Below is a small trained network, with its code and all its weights. Each question gives an input and a target symbol and asks what happens when units are switched off, that is, made to give their printed mean instead of their output.

import numpy as np


def w(rows, s, z=0):
    codes = np.array(rows[::2]) - 128.0
    scale = np.full(codes.shape[1], s)
    scale[-1] = z or s
    return codes * scale


def f(y):
    return np.maximum(y, 0)


def softmax(a):
    e = np.exp(a - a.max(-1, keepdims=True))
    return e / e.sum(-1, keepdims=True)


def log_softmax(a):
    a = a - a.max(-1, keepdims=True)
    return a - np.log(np.exp(a).sum(-1, keepdims=True))


def net(x, mask):
    ids = ['ΠΨΩαβγδζηθλξστφ'.index(c) for c in x.split()]
    T = len(ids)
    res = E[ids] + P[:T]
    r = res
    for j in range(2):
        rows = slice(2 * j, 2 * j + 2)
        q, k, v = (r @ M[0][rows].T for M in (Q, K, V))
        z = softmax(np.where(np.tri(T) > 0, q @ k.T / 2**0.5, -1e9)) @ v
        o = O[0][rows]
        res = res + np.where(mask[j], z, o[:, -1]) @ o[:, :-1]
    y = f(res @ A[0][:, :-1].T + A[0][:, -1])
    res = res + np.where(mask[2:14], y, B[0][:, -1]) @ B[0][:, :-1]
    return log_softmax(res[-1] @ U[:, :-1].T + U[:, -1])


Q, K, V, O, A, B = {}, {}, {}, {}, {}, {}
E = w([
[107,117,168,212],'Π',
[142,184,66,67],'Ψ',
[195,136,181,133],'Ω',
[150,128,216,172],'α',
[103,196,195,56],'β',
[157,255,50,123],'γ',
[162,59,139,151],'δ',
[181,163,76,182],'ζ',
[206,81,131,84],'η',
[174,152,79,161],'θ',
[186,62,76,190],'λ',
[60,139,94,38],'ξ',
[51,144,137,146],'σ',
[179,145,159,66],'τ',
[106,80,94,176],'φ',
],0.0092)
P = w([
[98,122,226,254],'0',
[112,139,164,233],'1',
[150,122,138,196],'2',
[176,120,104,168],'3',
[194,125,93,160],'4',
[210,128,91,138],'5',
[221,124,80,134],'6',
[199,100,75,111],'7',
],0.002)
Q[0] = w([
[193,191,88,37],'H1',
[68,254,94,112],'H1',
[208,98,111,145],'H2',
[148,201,95,29],'H2',
],0.026)
K[0] = w([
[156,69,144,31],'H1',
[5,110,157,74],'H1',
[118,141,165,213],'H2',
[16,131,133,70],'H2',
],0.028)
V[0] = w([
[156,53,84,234],'H1',
[12,2,225,103],'H1',
[81,168,107,159],'H2',
[107,30,172,115],'H2',
],0.0077)
O[0] = w([
[143,53,131,198,78],'H1',
[143,7,101,1,63],'H1',
[159,216,100,173,244],'H2',
[78,118,167,129,1],'H2',
],0.0063,0.00027)
A[0] = w([
[123,85,20,158,26],'N1',
[189,198,145,113,215],'N2',
[32,114,108,206,234],'N3',
[176,47,85,136,92],'N4',
[12,203,196,145,58],'N5',
[147,76,194,85,225],'N6',
[153,139,10,52,134],'N7',
[44,142,140,226,136],'N8',
[129,159,197,250,163],'N9',
[121,105,153,143,6],'N10',
[242,110,114,159,90],'N11',
[56,152,130,60,26],'N12',
],0.013,0.0023)
B[0] = w([
[114,157,24,135,152],'N1',
[175,181,180,51,255],'N2',
[103,160,235,75,224],'N3',
[47,109,140,92,172],'N4',
[69,169,4,89,185],'N5',
[221,98,113,96,210],'N6',
[87,185,101,235,190],'N7',
[30,176,175,111,203],'N8',
[194,88,101,242,238],'N9',
[155,107,137,150,132],'N10',
[61,34,114,91,236],'N11',
[142,33,62,100,176],'N12',
],0.025,0.0045)
U = w([
[124,253,104,177,163],'Π',
[219,177,210,75,188],'Ψ',
[239,76,115,178,202],'Ω',
[116,134,112,136,111],'α',
[124,146,110,143,63],'β',
[145,159,27,76,64],'γ',
[105,125,148,180,88],'δ',
[110,142,165,218,130],'ζ',
[117,129,92,154,96],'η',
[125,120,226,152,122],'θ',
[124,7,134,59,125],'λ',
[7,195,182,49,159],'ξ',
[98,119,2,176,152],'σ',
[136,137,112,149,119],'τ',
[42,76,103,169,1],'φ',
],0.0047,0.0045)

Each question gives the input, a string of symbols that net reads in full, and the target symbol t.
The units are the heads (2 rows each of Q, K, V and O) and the neurons (one row each of A and B). Each row of codes is followed by its name. A weight is (code - 128) times the scale printed after its matrix; where a second scale follows, it is the last column's (O, A, B and U).
mask holds one flag per unit, heads first, then neurons. A switched-off unit (its flag False) gives its mean, the last column of its rows in O or B, instead of its output. The means were averaged over made-up inputs and are rounded, as every weight is.
A unit's drop is (log p(t) with every unit on - log p(t) with that unit switched off) / (log p(t) with every unit on - log p(t) with every unit switched off).
The circuit of an input: a set's keep is (log p(t) with only the set's units on - log p(t) with every unit switched off) / (log p(t) with every unit on - log p(t) with every unit switched off). Starting from the 12 units with the biggest drops (on a tie, the unit counted first), units are removed one at a time, each time the one whose removal leaves the highest keep (on an exact tie, the one counted first), for as long as the keep stays at least 0.8.
units of the circuit, in order: the units of the circuit, biggest drop first
top k neurons: the k neurons with the biggest drops, biggest first
which heads matter: for each layer, one digit per head in row order, 1 if its drop is at least 0.15 and else 0, layers parted by /
input τ σ σ Ω γ ξ ζ φ, target ζ: which heads matter -> 10
input λ η τ η σ φ, target ξ: units of the circuit, in order -> [N3; N8; H1]
input η σ δ, target λ: units of the circuit, in order -> [H1; N4; N6; N11]
input σ φ γ, target Π: which heads matter -> 00
input ζ σ η σ σ σ ζ, target σ: units of the circuit, in order -> [N1; N3]
input σ σ α ζ σ σ φ Π, target ζ: which heads matter -> 10
input ξ ζ σ τ Ψ η, target λ: units of the circuit, in order -> [N11]
input β Π α η γ, target Π: units of the circuit, in order -> [N7; H1]
input γ η σ σ σ, target ξ: which heads matter -> 00
input η σ θ σ σ τ, target Ψ: top 2 neurons -> [N2; N5]
input τ γ φ, target Π: top 2 neurons -> [N9; N5]
input σ σ σ α, target Ω: units of the circuit, in order -> [N9; N6; H1; N8]
input σ η η η η σ, target λ: which heads matter -> 11
input η τ ζ σ α σ α Π, target ζ: top 3 neurons -> [N9; N8; N3]
input σ Ω σ α τ σ δ, target λ: which heads matter -> 00
input α ζ ζ λ ζ τ, target Ψ: which heads matter -> 10
input ξ ξ θ β, target γ: which heads matter -> 00
input η Ψ σ Ψ η ξ, target σ: units of the circuit, in order -> [N7; N12; H1]
input δ α η η Ω β, target γ: which heads matter -> 10
input η τ σ, target ξ: which heads matter -> 00
input η σ σ β τ Ω, target Ω: which heads matter -> 10
input ζ σ η, target λ: units of the circuit, in order -> [N11; H1; N7]
input σ ξ Ψ η φ α, target Ω: which heads matter -> 00
input σ ζ α, target ζ: top 3 neurons -> [N9; N8; N3]
